[[-25  24   2   3   8]
 [ 31   4  -5 -11  -8]
 [  3  16 -34  27  -2]]
->
[-25   4 -34]

[[  5 -44]
 [ 32 -18]]
->
[  5 -18]

[[ 22 -38]
 [  0   1]]
->
[22  1]

[[ -2  -2  37]
 [ -3  -5 -24]
 [ -2  -4   3]
 [ -2  -1   6]]
->
[-2 -5  3]

[[ 1  0  2 33]
 [ 3  7 14 12]
 [ 1  0  2 32]
 [ 1  4 15 17]
 [ 3  4 11 19]]
->
[ 1  7  2 17]

[[ -2 -16]
 [-23 -17]
 [-38   7]
 [ 12   8]
 [ 23   7]]
->
[ -2 -17]

[[19 -2]
 [-9 37]]
->
[19 37]
---
[[  7  20   6 -22]
 [ -7   2  22  33]
 [ 18 -36 -13   2]
 [ 19 -10 -28  24]
 [  8  -3  -4  32]]
->
[[  2  22]
 [-36 -13]]

[[-31 -23 -44]
 [-19 -14 -23]
 [ -4 -27 -12]
 [-15 -29 -13]
 [ -3 -28   0]]
->
[[-14 -23]
 [-27 -12]]

[[ 13 -10  26 -15 -16]
 [-24   2  -3  14  21]
 [  6   1 -23  42  23]
 [-11  -3  18  11   7]]
->
[[  2  -3]
 [  1 -23]]

[[ -8  24   9  21]
 [ -9  26   7  29]
 [-12  19  18  37]
 [-14  19  19  38]]
->
[[26  7]
 [19 18]]

[[  1  15  27 -37 -32]
 [ -3   3   9  -7 -10]
 [  9   9   9 -19  -7]]
->
[[3 9]
 [9 9]]

[[  2   3  -1  -3 -28]
 [-37  14 -14  21  -1]
 [ 41 -14  13 -21   0]
 [  7   5  -6  13  18]
 [-15   6  -4   3 -23]]
->
[[ 14 -14]
 [-14  13]]

[[-14  10  30 -30]
 [ 37  31  18 -41]
 [-20  11  33 -10]
 [ 12 -41  26  -1]]
->
[[31 18]
 [11 33]]

[[ -4  -8  -3  34]
 [ -1  36  13  20]
 [-13 -36  41 -30]
 [ 31 -13  31  -5]]
->
[[ 36  13]
 [-36  41]]

[[-10   1   2   4]
 [-17   7  -1  -4]
 [-26   0   1   9]
 [-36  -3   0  -4]
 [  3  -4  -6  -7]]
->
[[ 7 -1]
 [ 0  1]]
---
[[  8  17   2   0 -14 -30 -37  14 -22 -34  29]
 [  1   1   0   0  -2  -2  -2   1  -2  -3   2]
 [ -1   2   0   1  -3   1   3  -2  -2  -2  -4]
 [ -3   3  -1   2  -7   1   4  -4  -3  -4  -9]]
->
[[ -3   3  -1   2  -7   1   4  -4  -3  -4  -9]
 [ -1   2   0   1  -3   1   3  -2  -2  -2  -4]
 [  1   1   0   0  -2  -2  -2   1  -2  -3   2]
 [  8  17   2   0 -14 -30 -37  14 -22 -34  29]]

[[-15  27 -15  26  25]
 [-25  33  34  -3  19]
 [-32  21 -20  29  22]
 [ -1 -29  11 -36 -35]
 [  6 -17   8  -3 -37]
 [ 38  10 -28  -7  28]]
->
[[-32  21 -20  29  22]
 [-25  33  34  -3  19]
 [-15  27 -15  26  25]
 [ -1 -29  11 -36 -35]
 [  6 -17   8  -3 -37]
 [ 38  10 -28  -7  28]]

[[ -3 -22   3]
 [-26   4 -23]
 [-11  15   0]
 [ 19 -29 -18]
 [ 11   4 -27]
 [  6   0 -35]]
->
[[-26   4 -23]
 [-11  15   0]
 [ -3 -22   3]
 [  6   0 -35]
 [ 11   4 -27]
 [ 19 -29 -18]]

[[  3  -2 -43  -6   1  -4   2  18   6  28   0  -5   3   2]
 [  1   1   8   6   3   3 -11 -24 -17 -11   2 -20   0  10]]
->
[[  1   1   8   6   3   3 -11 -24 -17 -11   2 -20   0  10]
 [  3  -2 -43  -6   1  -4   2  18   6  28   0  -5   3   2]]

[[ 22  16 -34]
 [ -9   2 -12]
 [-13   4 -36]
 [  6 -13  25]
 [  5   2   5]]
->
[[-13   4 -36]
 [ -9   2 -12]
 [  5   2   5]
 [  6 -13  25]
 [ 22  16 -34]]

[[ 10  -1   0  -6  -1   3   0   2   6   6  -3]
 [  4  -1  -2   2  -1   1   0  -6   3   1   2]
 [  3   2   4  -4  -4   2   2   3   5   4   3]
 [-27  23 -36  29  30 -12  -3 -15   1 -32 -12]
 [ -9  10  -8   7   5   5   1   0   3  -7  -3]
 [-39 -13  15 -42   4 -20  16  20  13 -16  27]
 [ -8  -5  -3 -18   5 -14   6   1   6  -4  16]]
->
[[-39 -13  15 -42   4 -20  16  20  13 -16  27]
 [-27  23 -36  29  30 -12  -3 -15   1 -32 -12]
 [ -9  10  -8   7   5   5   1   0   3  -7  -3]
 [ -8  -5  -3 -18   5 -14   6   1   6  -4  16]
 [  3   2   4  -4  -4   2   2   3   5   4   3]
 [  4  -1  -2   2  -1   1   0  -6   3   1   2]
 [ 10  -1   0  -6  -1   3   0   2   6   6  -3]]

[[-12   0 -22   6   1  -1  -1   6  -1   7   7   6   1 -10  -5]
 [-19   2 -14 -18   4  -2  -1   4 -44   5   0   3  22  29  12]]
->
[[-19   2 -14 -18   4  -2  -1   4 -44   5   0   3  22  29  12]
 [-12   0 -22   6   1  -1  -1   6  -1   7   7   6   1 -10  -5]]

[[ -5  -4  -6   4  -1   6  -3]
 [-30   1 -45   1   0   0  -2]
 [  9  -2   4  12  -3   2  -3]
 [ -2  -2  -5  -2  -1   2  -2]
 [  4  -4  15 -10  -2   6  -3]
 [  5  -1   4   2  -3   1  -2]
 [ 11  -1  15  -5  -3   0  -2]
 [ -3  -2   3  -7  -3   3  -3]
 [ 17  -4  24   6  -5   4  -3]]
->
[[-30   1 -45   1   0   0  -2]
 [ -5  -4  -6   4  -1   6  -3]
 [ -3  -2   3  -7  -3   3  -3]
 [ -2  -2  -5  -2  -1   2  -2]
 [  4  -4  15 -10  -2   6  -3]
 [  5  -1   4   2  -3   1  -2]
 [  9  -2   4  12  -3   2  -3]
 [ 11  -1  15  -5  -3   0  -2]
 [ 17  -4  24   6  -5   4  -3]]
